Here is a tiny trained network, its code and every weight. The questions are about switching its units off for an input and a target symbol, where a switched-off unit gives its printed mean instead of its output.

import numpy as np


def w(rows, s, z=0):
    codes = np.array(rows[::2]) - 128.0
    scale = np.full(codes.shape[1], s)
    scale[-1] = z or s
    return codes * scale


def norm(h):
    return h / np.sqrt((h * h).mean(-1, keepdims=True) + 1e-5)


def f(y):
    return np.maximum(y, 0)


def softmax(a):
    e = np.exp(a - a.max(-1, keepdims=True))
    return e / e.sum(-1, keepdims=True)


def log_softmax(a):
    a = a - a.max(-1, keepdims=True)
    return a - np.log(np.exp(a).sum(-1, keepdims=True))


def net(x, mask):
    ids = ['ΓΘΞΠΦΩβδεζηλστψ'.index(c) for c in x.split()]
    T = len(ids)
    res = E[ids] + P[:T]
    u = 0
    for l in range(3):
        q, k, v = (norm(res) @ M[l].T for M in (Q, K, V))
        z = softmax(np.where(np.tri(T) > 0, q @ k.T / 3**0.5, -1e9)) @ v
        res = res + np.where(mask[u], z, O[l][:, -1]) @ O[l][:, :-1]
        u += 1
        y = f(norm(res) @ A[l][:, :-1].T + A[l][:, -1])
        res = res + np.where(mask[u : u + 4], y, B[l][:, -1]) @ B[l][:, :-1]
        u += 4
    return log_softmax(norm(res)[-1] @ U[:, :-1].T + U[:, -1])


Q, K, V, O, A, B = {}, {}, {}, {}, {}, {}
E = w([
[136,153,159],'Γ',
[108,114,121],'Θ',
[105,186,142],'Ξ',
[84,178,121],'Π',
[27,178,105],'Φ',
[119,50,135],'Ω',
[249,45,76],'β',
[167,101,170],'δ',
[146,100,163],'ε',
[103,104,104],'ζ',
[25,175,112],'η',
[94,189,131],'λ',
[161,100,145],'σ',
[157,98,137],'τ',
[132,149,166],'ψ',
],0.011)
P = w([
[199,59,99],'0',
[96,192,253],'1',
[176,141,52],'2',
[86,182,247],'3',
[157,153,47],'4',
[78,185,244],'5',
[149,151,44],'6',
],0.0047)
Q[0] = w([
[89,156,81],'0.h1',
[148,62,114],'0.h1',
[254,141,163],'0.h1',
],0.0054)
K[0] = w([
[110,161,2],'0.h1',
[242,155,110],'0.h1',
[153,254,251],'0.h1',
],0.004)
V[0] = w([
[79,92,236],'0.h1',
[206,202,238],'0.h1',
[160,2,90],'0.h1',
],0.0024)
O[0] = w([
[104,175,158,170],'0.h1',
[254,218,84,248],'0.h1',
[173,150,133,66],'0.h1',
],0.0042,0.0014)
A[0] = w([
[30,222,145,255],'0.n1',
[27,180,156,4],'0.n2',
[3,62,208,56],'0.n3',
[121,111,193,14],'0.n4',
],0.0058,0.0011)
B[0] = w([
[133,45,106,254],'0.n1',
[217,93,193,193],'0.n2',
[192,254,175,179],'0.n3',
[85,129,35,155],'0.n4',
],0.0054,0.0044)
Q[1] = w([
[140,161,32],'1.h1',
[125,253,85],'1.h1',
[176,212,225],'1.h1',
],0.0074)
K[1] = w([
[104,181,134],'1.h1',
[2,144,144],'1.h1',
[71,71,126],'1.h1',
],0.0092)
V[1] = w([
[2,190,196],'1.h1',
[171,105,121],'1.h1',
[41,59,168],'1.h1',
],0.0043)
O[1] = w([
[175,128,156,4],'1.h1',
[152,154,138,190],'1.h1',
[149,3,144,32],'1.h1',
],0.0059,0.0013)
A[1] = w([
[80,188,253,149],'1.n1',
[115,218,111,43],'1.n2',
[193,131,55,2],'1.n3',
[217,124,170,197],'1.n4',
],0.0066,0.0024)
B[1] = w([
[214,67,8,254],'1.n1',
[241,142,177,167],'1.n2',
[72,208,134,165],'1.n3',
[1,164,149,235],'1.n4',
],0.0047,0.0051)
Q[2] = w([
[20,198,185],'2.h1',
[208,135,236],'2.h1',
[2,141,154],'2.h1',
],0.006)
K[2] = w([
[182,255,46],'2.h1',
[68,100,105],'2.h1',
[156,176,47],'2.h1',
],0.0071)
V[2] = w([
[186,151,238],'2.h1',
[240,128,254],'2.h1',
[89,38,229],'2.h1',
],0.0027)
O[2] = w([
[28,93,224,145],'2.h1',
[79,17,171,186],'2.h1',
[28,253,94,2],'2.h1',
],0.0047,0.00093)
A[2] = w([
[215,136,135,138],'2.n1',
[10,123,196,189],'2.n2',
[117,135,39,175],'2.n3',
[158,2,149,2],'2.n4',
],0.0064,0.0019)
B[2] = w([
[73,94,107,252],'2.n1',
[3,121,195,199],'2.n2',
[96,109,145,210],'2.n3',
[213,140,254,159],'2.n4',
],0.0075,0.0036)
U = w([
[185,58,208,254],'Γ',
[102,57,44,83],'Θ',
[196,113,205,112],'Ξ',
[120,115,53,57],'Π',
[98,105,178,55],'Φ',
[58,82,126,114],'Ω',
[172,38,100,87],'β',
[37,82,157,177],'δ',
[80,217,75,174],'ε',
[90,11,76,70],'ζ',
[57,111,215,93],'η',
[218,64,72,77],'λ',
[167,158,37,77],'σ',
[217,159,67,90],'τ',
[223,201,198,166],'ψ',
],0.012,0.0065)

Each question gives the input, a string of symbols that net reads in full, and the target symbol t.
The units are the heads (3 rows each of Q, K, V and O) and the neurons (one row each of A and B). Each row of codes is followed by its name. A weight is (code - 128) times the scale printed after its matrix; where a second scale follows, it is the last column's (O, A, B and U).
mask holds one flag per unit, layer by layer, with each layer's heads first. A switched-off unit (its flag False) gives its mean, the last column of its rows in O or B, instead of its output. The means were averaged over made-up inputs and are rounded, as every weight is.
A unit's drop is (log p(t) with every unit on - log p(t) with that unit switched off) / (log p(t) with every unit on - log p(t) with every unit switched off).
The circuit of an input: a set's keep is (log p(t) with only the set's units on - log p(t) with every unit switched off) / (log p(t) with every unit on - log p(t) with every unit switched off). Starting from the 12 units with the biggest drops (on a tie, the unit counted first), units are removed one at a time, each time the one whose removal leaves the highest keep (on an exact tie, the one counted first), for as long as the keep stays at least 0.8.
units of the circuit, in order: the units of the circuit, biggest drop first
unit that matters most: the unit with the biggest drop
top k neurons: the k neurons with the biggest drops, biggest first
k most important neurons of layer l: the k neurons of layer l with the biggest drops, biggest first
input ε ε η δ, target ε: top 2 neurons -> [1.n4 0.n3]
input ε λ Γ σ ζ Ω, target ε: unit that matters most -> 0.n3
input ε Γ β ψ σ, target ε: top 2 neurons -> [0.n1 1.n3]
input ε Γ Γ λ ψ Γ, target ε: 2 most important neurons of layer 2 -> [2.n2 2.n4]
input Γ σ δ τ β Φ, target Γ: top 3 neurons -> [0.n1 1.n1 0.n2]
input Γ Γ β Θ, target Γ: units of the circuit, in order -> [1.n1 2.n4]
input Γ Γ Θ δ ψ Ξ, target Γ: units of the circuit, in order -> [2.h1 0.n1 1.n1 2.n4]
input Π Θ η Γ η λ λ, target δ: top 2 neurons -> [2.n3 0.n1]
input Γ Γ Θ ε ε λ, target Γ: top 2 neurons -> [0.n1 1.n1]
input ε ε σ δ δ ε, target ε: 3 most important neurons of layer 0 -> [0.n3 0.n1 0.n2]
input ε Γ Ξ σ Γ ζ, target ε: top 4 neurons -> [0.n3 1.n1 1.n4 0.n1]
input Γ λ Γ Γ Γ ε Γ, target ψ: units of the circuit, in order -> [1.n1 2.n2]
input Γ Θ η Ω σ Γ τ, target ε: top 2 neurons -> [1.n3 0.n1]
input ε τ λ ψ, target ε: unit that matters most -> 2.h1
input Γ ε Γ Θ Γ, target ψ: top 3 neurons -> [1.n1 2.n2 1.n2]
input ε η ε Ξ, target ε: top 3 neurons -> [0.n3 1.n1 0.n1]
input ε Γ Γ τ, target ε: top 4 neurons -> [1.n1 0.n1 1.n4 0.n2]
input ε Ω ε ε, target ε: top 2 neurons -> [0.n3 1.n1]
input Θ Θ η Γ Π, target δ: top 2 neurons -> [0.n3 0.n1]
input Γ β Φ Ξ Θ Γ, target Γ: unit that matters most -> 1.h1
input Γ Γ ψ σ ε ψ, target Γ: top 2 neurons -> [1.n1 0.n1]
input σ τ Γ ε Γ λ Ω, target Γ: top 2 neurons -> [1.n4 2.n4]
input ε Θ Ξ Θ Γ Θ, target ε: top 2 neurons -> [0.n3 1.n1]
input ε Θ λ Γ Γ η, target ε: 2 most important neurons of layer 1 -> [1.n4 1.n1]
input Θ σ Γ Φ ζ ε σ, target ε: 2 most important neurons of layer 2 -> [2.n2 2.n1]
input Γ Ξ σ Γ Γ Γ, target Γ: 2 most important neurons of layer 2 -> [2.n1 2.n4]
input η η η Γ ε Γ Θ, target δ: most important neuron of layer 2 -> [2.n2]
input τ Ω η Π Θ λ τ, target δ: 2 most important neurons of layer 1 -> [1.n3 1.n1]
input ε η η λ ε, target δ: 2 most important neurons of layer 1 -> [1.n1 1.n4]
